Below is a small trained network, with its code and all its weights. Each question gives an input and a target symbol and asks what happens when units are switched off, that is, made to give their printed mean instead of their output.

import numpy as np


def w(rows, s, z=0):
    codes = np.array(rows[::2]) - 128.0
    scale = np.full(codes.shape[1], s)
    scale[-1] = z or s
    return codes * scale


def norm(h):
    return h / np.sqrt((h * h).mean(-1, keepdims=True) + 1e-5)


def f(y):
    return np.maximum(y, 0)


def softmax(a):
    e = np.exp(a - a.max(-1, keepdims=True))
    return e / e.sum(-1, keepdims=True)


def log_softmax(a):
    a = a - a.max(-1, keepdims=True)
    return a - np.log(np.exp(a).sum(-1, keepdims=True))


def net(x, mask):
    ids = ['αγδεζηθλμξσφψ'.index(c) for c in x.split()]
    T = len(ids)
    res = E[ids] + P[:T]
    u = 0
    for l in range(2):
        q, k, v = (norm(res) @ M[l].T for M in (Q, K, V))
        z = softmax(np.where(np.tri(T) > 0, q @ k.T / 2**0.5, -1e9)) @ v
        res = res + np.where(mask[u], z, O[l][:, -1]) @ O[l][:, :-1]
        u += 1
        y = f(norm(res) @ A[l][:, :-1].T + A[l][:, -1])
        res = res + np.where(mask[u : u + 12], y, B[l][:, -1]) @ B[l][:, :-1]
        u += 12
    return log_softmax(norm(res)[-1] @ U[:, :-1].T + U[:, -1])


Q, K, V, O, A, B = {}, {}, {}, {}, {}, {}
E = w([
[158,146,68,97,102,95,82,117,168,97],'α',
[108,59,85,133,99,137,60,126,153,173],'γ',
[152,139,162,167,140,207,253,137,124,55],'δ',
[126,129,56,216,38,132,38,159,170,90],'ε',
[222,157,119,69,248,127,123,78,65,136],'ζ',
[164,95,127,84,147,141,172,138,67,54],'η',
[2,141,87,93,174,216,92,90,148,161],'θ',
[169,218,129,156,100,170,99,235,115,69],'λ',
[140,153,170,172,121,109,129,168,85,109],'μ',
[148,187,51,151,109,69,146,176,185,174],'ξ',
[139,113,177,141,167,126,173,158,196,125],'σ',
[159,103,186,174,136,141,180,204,157,116],'φ',
[105,11,126,57,163,124,145,204,38,94],'ψ',
],0.018)
P = w([
[111,173,150,133,110,165,79,122,115,166],'0',
[86,83,101,119,134,104,139,164,121,8],'1',
[152,92,179,104,151,143,89,79,127,160],'2',
[158,169,115,94,121,160,143,89,131,154],'3',
[115,147,65,78,173,39,194,137,148,130],'4',
[214,106,137,154,145,138,106,93,171,91],'5',
[151,171,106,152,113,139,128,86,153,150],'6',
[141,123,96,82,184,158,127,208,87,146],'7',
[156,84,158,144,111,82,65,110,165,126],'8',
[117,158,119,174,102,145,92,101,138,158],'9',
[100,167,130,181,132,81,176,180,95,126],'10',
[144,117,169,67,115,56,138,98,167,158],'11',
[128,175,126,115,90,150,139,100,146,153],'12',
[127,142,103,148,134,95,189,188,114,155],'13',
],0.015)
Q[0] = w([
[62,138,91,195,237,95,186,74,255,70],'0.h0',
[171,135,87,158,40,224,213,156,130,22],'0.h0',
],0.005)
K[0] = w([
[175,141,69,185,254,137,125,252,217,146],'0.h0',
[168,158,53,172,167,132,177,194,131,79],'0.h0',
],0.0068)
V[0] = w([
[178,22,4,218,201,136,112,56,171,138],'0.h0',
[137,154,133,131,97,213,114,219,55,190],'0.h0',
],0.0026)
O[0] = w([
[108,117,253,56,113,192,129,154,135,214,251],'0.h0',
[207,199,138,103,114,164,226,107,175,140,165],'0.h0',
],0.0067,0.0016)
A[0] = w([
[118,151,151,163,178,2,160,103,113,55,49],'0.n0',
[61,132,164,129,186,158,139,55,223,173,163],'0.n1',
[103,185,113,216,126,116,220,179,92,135,117],'0.n2',
[102,130,216,96,188,118,110,201,64,83,80],'0.n3',
[159,132,50,148,69,137,35,150,174,51,70],'0.n4',
[54,132,116,158,132,104,166,136,173,66,105],'0.n5',
[118,73,78,93,117,45,105,120,118,42,251],'0.n6',
[165,188,147,113,31,119,128,95,107,112,187],'0.n7',
[87,138,61,124,115,147,144,213,76,156,81],'0.n8',
[134,139,158,117,64,120,103,79,185,144,110],'0.n9',
[66,139,79,93,132,101,151,242,151,55,198],'0.n10',
[56,147,29,84,88,207,72,92,173,185,133],'0.n11',
],0.0088,0.0031)
B[0] = w([
[159,23,171,57,174,182,164,211,79,152,161],'0.n0',
[37,171,184,73,148,66,89,145,144,77,177],'0.n1',
[95,20,96,48,150,144,116,36,163,205,198],'0.n2',
[120,77,73,151,143,131,207,156,137,101,173],'0.n3',
[183,145,114,48,160,99,171,144,120,72,218],'0.n4',
[208,158,114,28,180,254,205,169,57,84,155],'0.n5',
[136,61,133,113,254,78,150,145,96,175,202],'0.n6',
[172,146,177,249,127,119,37,90,88,135,174],'0.n7',
[183,134,125,127,141,116,174,120,196,172,184],'0.n8',
[133,139,160,47,142,98,96,127,10,98,185],'0.n9',
[199,50,147,128,233,104,168,191,160,130,220],'0.n10',
[103,125,67,144,82,104,195,112,140,150,255],'0.n11',
],0.008,0.0094)
Q[1] = w([
[106,124,254,35,150,167,130,130,116,90],'1.h0',
[87,156,92,145,100,201,117,104,82,176],'1.h0',
],0.0069)
K[1] = w([
[134,186,253,119,168,92,152,167,162,156],'1.h0',
[69,144,89,180,117,91,61,32,102,138],'1.h0',
],0.0067)
V[1] = w([
[166,122,24,134,201,254,101,254,115,168],'1.h0',
[181,189,217,76,189,90,188,237,65,224],'1.h0',
],0.0046)
O[1] = w([
[137,204,254,40,143,107,183,175,85,166,206],'1.h0',
[57,105,108,220,177,54,51,126,184,79,254],'1.h0',
],0.0093,0.0053)
A[1] = w([
[77,159,241,157,156,213,168,86,84,89,54],'1.n0',
[55,66,46,94,88,177,110,93,91,120,138],'1.n1',
[135,176,190,123,137,139,69,118,244,129,82],'1.n2',
[141,136,80,159,180,136,178,187,88,118,16],'1.n3',
[199,120,87,97,161,67,169,184,209,101,204],'1.n4',
[94,254,49,153,43,135,164,154,147,76,140],'1.n5',
[91,48,158,107,165,198,169,183,158,159,137],'1.n6',
[151,173,102,168,104,86,166,142,30,76,31],'1.n7',
[193,62,145,157,207,130,113,219,143,144,205],'1.n8',
[88,93,153,136,137,119,119,89,101,181,99],'1.n9',
[87,123,148,109,158,171,208,191,134,65,90],'1.n10',
[149,101,77,143,30,124,183,142,139,218,4],'1.n11',
],0.0087,0.0028)
B[1] = w([
[148,111,130,162,91,154,104,41,145,22,136],'1.n0',
[153,178,166,60,108,103,183,119,119,99,163],'1.n1',
[105,179,150,131,30,170,100,177,140,63,141],'1.n2',
[110,84,181,92,170,129,143,213,107,110,164],'1.n3',
[127,84,211,113,119,163,122,146,134,218,250],'1.n4',
[109,152,58,136,196,215,121,206,75,169,152],'1.n5',
[209,99,118,17,87,73,119,132,169,190,195],'1.n6',
[145,27,128,211,48,155,99,129,150,90,140],'1.n7',
[24,133,95,127,127,90,159,76,82,153,247],'1.n8',
[110,87,129,62,181,167,98,134,105,205,151],'1.n9',
[221,205,58,192,175,164,233,141,184,108,166],'1.n10',
[101,181,96,255,64,68,99,103,167,32,164],'1.n11',
],0.0084,0.014)
U = w([
[189,230,122,90,218,82,79,61,112,116,78],'α',
[98,64,183,23,22,150,127,108,144,198,82],'γ',
[194,130,148,79,93,158,165,21,187,78,153],'δ',
[240,97,139,95,50,39,78,121,100,84,30],'ε',
[103,144,157,143,145,233,88,17,62,238,116],'ζ',
[153,160,69,64,240,173,249,210,128,146,87],'η',
[69,200,66,72,62,92,200,129,77,70,187],'θ',
[152,139,136,158,90,209,85,255,60,123,253],'λ',
[51,92,158,195,131,98,166,74,50,92,130],'μ',
[118,222,235,94,80,160,99,192,69,207,118],'ξ',
[73,88,154,107,107,148,85,154,231,36,155],'σ',
[106,99,128,228,45,110,185,98,242,207,121],'φ',
[35,115,47,86,200,224,166,179,133,223,121],'ψ',
],0.0062,0.0028)

Each question gives the input, a string of symbols that net reads in full, and the target symbol t.
The units are the heads (2 rows each of Q, K, V and O) and the neurons (one row each of A and B). Each row of codes is followed by its name. A weight is (code - 128) times the scale printed after its matrix; where a second scale follows, it is the last column's (O, A, B and U).
mask holds one flag per unit, layer by layer, with each layer's heads first. A switched-off unit (its flag False) gives its mean, the last column of its rows in O or B, instead of its output. The means were averaged over made-up inputs and are rounded, as every weight is.
A unit's drop is (log p(t) with every unit on - log p(t) with that unit switched off) / (log p(t) with every unit on - log p(t) with every unit switched off).
The circuit of an input: a set's keep is (log p(t) with only the set's units on - log p(t) with every unit switched off) / (log p(t) with every unit on - log p(t) with every unit switched off). Starting from the 12 units with the biggest drops (on a tie, the unit counted first), units are removed one at a time, each time the one whose removal leaves the highest keep (on an exact tie, the one counted first), for as long as the keep stays at least 0.8.
units of the circuit, in order: the units of the circuit, biggest drop first
most important unit: the unit with the biggest drop
top k neurons: the k neurons with the biggest drops, biggest first
k most important neurons of layer l: the k neurons of layer l with the biggest drops, biggest first
drop of u: that unit's drop, to one decimal
input ξ ξ μ, target μ: 4 most important neurons of layer 0 => [0.n10; 0.n2; 0.n7; 0.n6]
input γ λ δ γ η μ γ λ γ ψ γ ε, target ε: most important unit => 0.n9
input γ ψ ψ η γ γ α, target ε: units of the circuit, in order => [1.n7; 0.n7; 0.n9; 0.n2]
input μ λ γ μ γ γ λ, target ξ: top 4 neurons => [0.n2; 0.n7; 0.n11; 1.n2]
input ξ σ ξ λ, target ξ: units of the circuit, in order => [0.n7; 0.n6; 1.n10]
input γ δ ε γ μ σ, target σ: top 2 neurons => [0.n1; 1.n2]
input λ η γ ξ μ ξ ξ ζ μ ε ε θ α, target ε: units of the circuit, in order => [0.n7; 1.n7; 0.n9; 0.n2]
input γ μ γ φ, target γ: top 2 neurons => [0.n11; 0.n2]
input γ γ δ γ α α ε ε μ ξ γ ξ μ, target ζ: top 2 neurons => [0.n7; 0.n2]
input θ γ γ ε, target λ: 2 most important neurons of layer 0 => [0.n2; 0.n4]
input ξ θ φ, target φ: 3 most important neurons of layer 0 => [0.n2; 0.n6; 0.n10]
input δ ξ ξ ξ ξ ψ ξ γ ξ ξ, target φ: top 3 neurons => [1.n11; 0.n2; 0.n6]
input η α ψ ξ α φ, target φ: 2 most important neurons of layer 1 => [1.n8; 1.n10]
input γ ψ ε, target ε: 2 most important neurons of layer 0 => [0.n9; 0.n10]
input γ ε μ, target μ: 2 most important neurons of layer 0 => [0.n2; 0.n10]
input γ μ γ ξ γ ξ ξ ξ η δ, target δ: top 2 neurons => [1.n0; 0.n2]
input ζ ψ γ μ ψ γ φ μ ψ γ ε, target η: units of the circuit, in order => [0.n5]
input γ α γ φ σ δ μ ψ ε ψ η θ, target θ: top 2 neurons => [1.n4; 0.n11]
input γ γ γ γ η ψ ζ γ γ η, target μ: 3 most important neurons of layer 0 => [0.n2; 0.n7; 0.n10]
input ξ γ λ, target λ: top neuron => [0.n2]
input γ γ γ γ α γ ξ μ η ξ γ, target φ: top 2 neurons => [1.n11; 0.n6]
input λ γ ε γ γ θ ε, target λ: 2 most important neurons of layer 0 => [0.n4; 0.n2]
input γ δ ξ ζ θ ξ ξ ξ α ξ γ γ ζ, target α: 3 most important neurons of layer 0 => [0.n10; 0.n2; 0.n6]
input γ γ ξ γ ζ λ, target λ: drop of 0.n8 => 0.1
input γ ε μ α μ θ, target θ: drop of 1.n4 => 0.2
input γ ψ γ γ, target θ: drop of 0.n10 => 0.1
